Rows, each with its class
3.2  -15.8  -12.4  -44.7  -35.6  -7.5  -11.0  32.7  11.3  -5.7  -5.6  -3.0  -15.1  -33.7  15.5  23.8  6.0  -16.9  38.8  18.2  -32.9  4.4  -8.9  5.9  6.3  -12.7  11.9  -41.1  -36.2  11.8  1.6  -5.3 -> Q421
28.4  -56.9  -11.9  42.6  13.3  -16.1  18.7  -6.9  16.4  22.2  -16.2  23.5  24.5  36.3  1.1  -37.1  -14.4  8.4  1.3  -0.8  -10.4  11.0  8.1  -33.6  -0.1  -27.1  -16.9  22.7  13.0  -24.2  -24.2  25.9 -> q196
34.4  28.0  30.4  68.2  -4.5  -10.2  -1.8  -37.6  -17.7  27.1  26.0  -0.4  -4.9  38.4  0.9  -13.7  14.0  23.9  -3.1  -15.4  12.6  -8.5  -3.0  -4.8  -3.6  9.9  2.8  24.6  27.5  -3.3  -2.8  17.4 -> q196
-8.9  19.6  4.6  -12.8  15.5  29.1  -7.0  10.8  -18.7  -5.5  2.0  -3.1  -28.3  -10.1  5.0  26.5  15.4  7.0  15.8  -11.1  7.6  16.2  -10.8  37.8  -18.1  17.1  -3.0  -12.0  14.9  29.1  15.2  -21.2 -> q21
1.8  -13.8  9.3  -3.6  4.1  19.2  25.6  -30.5  -8.4  -4.2  -4.4  19.9  27.4  10.7  -24.7  -4.3  -15.4  4.2  -28.7  -6.3  20.0  6.0  -10.0  12.0  13.8  -0.9  -3.5  -4.7  32.0  10.0  -7.8  -28.0 -> q21
14.0  47.1  -6.1  31.7  11.7  -44.8  -27.3  24.2  -17.6  -16.3  17.8  -32.4  -52.0  21.4  2.3  13.0  36.9  29.1  26.5  8.1  -11.7  3.0  -29.6  17.9  -33.7  31.2  3.0  -20.8  -15.4  -2.6  13.7  81.2 -> Q421
-2.8  16.6  -18.8  -5.7  12.4  -5.9  -22.0  0.0  -10.1  -18.8  11.9  5.6  -19.5  -10.6  24.8  16.9  22.6  5.8  29.8  7.0  -5.8  -11.0  0.7  17.7  11.7  -19.1  -8.1  -2.6  9.7  24.1  26.6  -4.4 -> q307
59.0  -42.3  0.8  -13.5  4.7  -24.7  19.0  -28.1  -0.3  1.5  4.3  9.6  30.3  20.0  6.7  -20.4  -8.8  -0.9  -0.5  -5.4  -14.6  -3.2  -7.6  -14.6  -1.1  -63.9  -1.3  11.8  18.7  9.0  -39.2  -4.2 -> Q683
69.5  -41.7  -5.6  7.5  -2.9  -65.1  71.9  -8.1  -17.7  -77.3  2.8  27.1  16.3  72.3  -28.6  -32.5  -48.7  -9.3  -26.7  39.1  -6.8  2.9  -28.0  -28.6  -58.3  23.6  -17.0  -11.2  -17.6  -19.9  -44.9  54.6 -> q587
57.9  -20.5  1.5  -42.2  3.5  -21.5  24.6  -24.5  2.6  -26.4  18.3  12.9  1.0  28.4  -0.6  -3.6  -16.8  -21.9  -14.1  14.1  -8.7  -18.2  -7.0  -13.4  5.6  -34.1  -19.5  -9.7  -5.4  33.3  -7.5  -3.0 -> Q683
27.3  -44.1  -3.9  -17.5  -10.9  27.7  56.9  -20.3  9.9  0.5  -8.9  28.5  40.7  -2.2  -9.1  -21.1  -43.5  -7.9  -43.7  30.0  -17.9  17.0  23.1  -10.4  2.7  -6.2  -10.9  -0.9  -5.6  15.8  -46.2  -43.7 -> Q683
-43.6  -37.5  -44.7  -30.4  -6.1  61.2  -6.9  38.0  24.2  29.1  -41.5  -8.6  -0.5  -62.9  -25.2  15.4  -21.3  -29.8  9.9  26.1  14.1  23.7  13.7  -7.5  13.1  -37.4  19.2  -13.5  -36.5  -14.0  -3.3  -32.6 -> q307
-33.1  -17.3  -0.7  -37.5  -0.9  6.2  -19.6  14.1  -1.7  13.1  32.2  -12.6  2.7  -27.9  9.3  39.1  0.3  -2.4  16.1  -9.7  -1.1  5.2  2.0  8.7  25.0  -5.9  12.3  -9.3  -7.9  5.9  13.1  -25.2 -> q307
